Below are the code and all the weights of a small trained network. Each question names an input and a target symbol and asks about switching units off, where a switched-off unit gives its printed mean instead of its output.

import numpy as np


def w(rows, s, z=0):
    codes = np.array(rows[::2]) - 128.0
    scale = np.full(codes.shape[1], s)
    scale[-1] = z or s
    return codes * scale


def f(y):
    return np.maximum(y, 0)


def softmax(a):
    e = np.exp(a - a.max(-1, keepdims=True))
    return e / e.sum(-1, keepdims=True)


def log_softmax(a):
    a = a - a.max(-1, keepdims=True)
    return a - np.log(np.exp(a).sum(-1, keepdims=True))


def net(x, mask):
    ids = ['ΔΣαβεζηλμτψ'.index(c) for c in x.split()]
    T = len(ids)
    res = E[ids] + P[:T]
    r = res
    for j in range(2):
        rows = slice(3 * j, 3 * j + 3)
        q, k, v = (r @ M[0][rows].T for M in (Q, K, V))
        z = softmax(np.where(np.tri(T) > 0, q @ k.T / 3**0.5, -1e9)) @ v
        o = O[0][rows]
        res = res + np.where(mask[j], z, o[:, -1]) @ o[:, :-1]
    y = f(res @ A[0][:, :-1].T + A[0][:, -1])
    res = res + np.where(mask[2:18], y, B[0][:, -1]) @ B[0][:, :-1]
    return log_softmax(res[-1] @ U[:, :-1].T + U[:, -1])


Q, K, V, O, A, B = {}, {}, {}, {}, {}, {}
E = w([
[149,213,153],'Δ',
[202,101,8],'Σ',
[165,221,190],'α',
[194,109,161],'β',
[165,160,18],'ε',
[190,152,122],'ζ',
[201,106,39],'η',
[160,161,14],'λ',
[207,14,215],'μ',
[163,165,20],'τ',
[172,169,180],'ψ',
],0.012)
P = w([
[27,76,39],'0',
[49,89,103],'1',
[83,101,102],'2',
[107,114,105],'3',
[131,127,106],'4',
[149,137,105],'5',
[166,139,107],'6',
[182,145,108],'7',
[198,157,107],'8',
[210,162,110],'9',
[225,171,105],'10',
[237,177,107],'11',
[252,182,110],'12',
[254,190,100],'13',
],0.009)
Q[0] = w([
[106,153,179],'head 1',
[10,70,193],'head 1',
[83,40,132],'head 1',
[130,139,95],'head 2',
[205,250,24],'head 2',
[170,159,129],'head 2',
],0.019)
K[0] = w([
[154,70,88],'head 1',
[61,106,142],'head 1',
[3,116,112],'head 1',
[207,116,135],'head 2',
[242,152,140],'head 2',
[160,173,128],'head 2',
],0.018)
V[0] = w([
[97,248,139],'head 1',
[198,160,210],'head 1',
[155,222,70],'head 1',
[237,50,32],'head 2',
[148,43,171],'head 2',
[117,78,169],'head 2',
],0.012)
O[0] = w([
[7,127,66,183],'head 1',
[101,90,145,195],'head 1',
[111,181,132,255],'head 1',
[178,116,98,199],'head 2',
[147,147,103,62],'head 2',
[145,181,108,61],'head 2',
],0.015,0.0077)
A[0] = w([
[118,71,106,205],'neuron 1',
[146,72,110,111],'neuron 2',
[125,147,179,152],'neuron 3',
[132,124,248,136],'neuron 4',
[104,60,143,77],'neuron 5',
[130,190,79,39],'neuron 6',
[116,202,106,38],'neuron 7',
[96,150,168,40],'neuron 8',
[122,111,132,255],'neuron 9',
[119,193,175,143],'neuron 10',
[99,231,109,96],'neuron 11',
[146,80,184,132],'neuron 12',
[125,153,110,92],'neuron 13',
[168,205,177,52],'neuron 14',
[107,123,143,94],'neuron 15',
[212,113,155,92],'neuron 16',
],0.013,0.0092)
B[0] = w([
[102,223,178,205],'neuron 1',
[87,157,128,156],'neuron 2',
[106,85,48,180],'neuron 3',
[93,97,88,200],'neuron 4',
[194,98,129,134],'neuron 5',
[126,24,149,167],'neuron 6',
[147,1,231,155],'neuron 7',
[234,161,131,154],'neuron 8',
[151,178,213,255],'neuron 9',
[119,119,22,197],'neuron 10',
[136,59,176,232],'neuron 11',
[81,45,137,165],'neuron 12',
[102,104,143,142],'neuron 13',
[95,115,101,152],'neuron 14',
[141,107,145,144],'neuron 15',
[76,115,93,203],'neuron 16',
],0.0079,0.0086)
U = w([
[34,193,208,117],'Δ',
[115,154,34,53],'Σ',
[2,115,99,150],'α',
[162,134,201,254],'β',
[125,100,80,33],'ε',
[141,234,210,162],'ζ',
[129,195,98,127],'η',
[120,21,120,2],'λ',
[140,50,203,166],'μ',
[141,114,145,122],'τ',
[119,122,159,62],'ψ',
],0.0098,0.0075)

Each question gives the input, a string of symbols that net reads in full, and the target symbol t.
The units are the heads (3 rows each of Q, K, V and O) and the neurons (one row each of A and B). Each row of codes is followed by its name. A weight is (code - 128) times the scale printed after its matrix; where a second scale follows, it is the last column's (O, A, B and U).
mask holds one flag per unit, heads first, then neurons. A switched-off unit (its flag False) gives its mean, the last column of its rows in O or B, instead of its output. The means were averaged over made-up inputs and are rounded, as every weight is.
A unit's drop is (log p(t) with every unit on - log p(t) with that unit switched off) / (log p(t) with every unit on - log p(t) with every unit switched off).
The circuit of an input: a set's keep is (log p(t) with only the set's units on - log p(t) with every unit switched off) / (log p(t) with every unit on - log p(t) with every unit switched off). Starting from the 12 units with the biggest drops (on a tie, the unit counted first), units are removed one at a time, each time the one whose removal leaves the highest keep (on an exact tie, the one counted first), for as long as the keep stays at least 0.8.
circuit, biggest first: the units of the circuit, biggest drop first
most important unit: the unit with the biggest drop
top k neurons: the k neurons with the biggest drops, biggest first
heads that matter: for each layer, one digit per head in row order, 1 if its drop is at least 0.15 and else 0, layers parted by /
drop when u is switched off: that unit's drop, to one decimal
input λ λ β Σ, target Σ: circuit, biggest first	head 2
input β ζ ε β α α μ τ Σ μ τ, target μ: top 4 neurons	neuron 7; neuron 6; neuron 11; neuron 10
input α α Σ Δ ψ τ τ Σ, target Σ: circuit, biggest first	head 2; neuron 11
input α α β τ α ε α ζ Σ ζ τ μ τ, target λ: circuit, biggest first	head 2; neuron 6; neuron 7
input η α μ β α Δ ε α β α Δ, target α: heads that matter	11
input β ψ ε τ β Δ μ λ, target μ: circuit, biggest first	head 2; neuron 7; neuron 6; neuron 11
input α α α μ α α η τ ζ, target ζ: heads that matter	00
input ε α ε ε η τ α α Δ ψ, target α: heads that matter	11
input ε μ μ ε μ β ε Δ Δ α, target α: top 2 neurons	neuron 10; neuron 3
input α μ μ α ζ ζ α μ ψ τ β α τ, target Δ: heads that matter	11
input α ζ μ Δ ζ μ α ψ ψ ε ε ε α τ, target α: heads that matter	10
input μ α ε α ε α α α ε, target Δ: heads that matter	11
input α Σ ψ α τ, target Δ: heads that matter	01
input τ λ μ ε, target μ: top 3 neurons	neuron 7; neuron 6; neuron 11
input β τ α μ α Δ τ α α α ψ μ τ, target μ: most important unit	head 2
input τ Δ ε α τ α ε α α ε Δ, target α: top 3 neurons	neuron 10; neuron 1; neuron 3
input ζ ζ ε τ α β τ Σ ε τ τ μ ε, target λ: top 2 neurons	neuron 6; neuron 9
input ε λ η ψ Δ α α μ λ ζ Δ α ε λ, target α: drop when neuron 5 is switched off	0.0
input μ α Δ ψ ζ α λ, target Δ: drop when head 2 is switched off	0.2
input ζ β ζ α ζ ε τ ε α α ψ, target Δ: most important unit	head 1
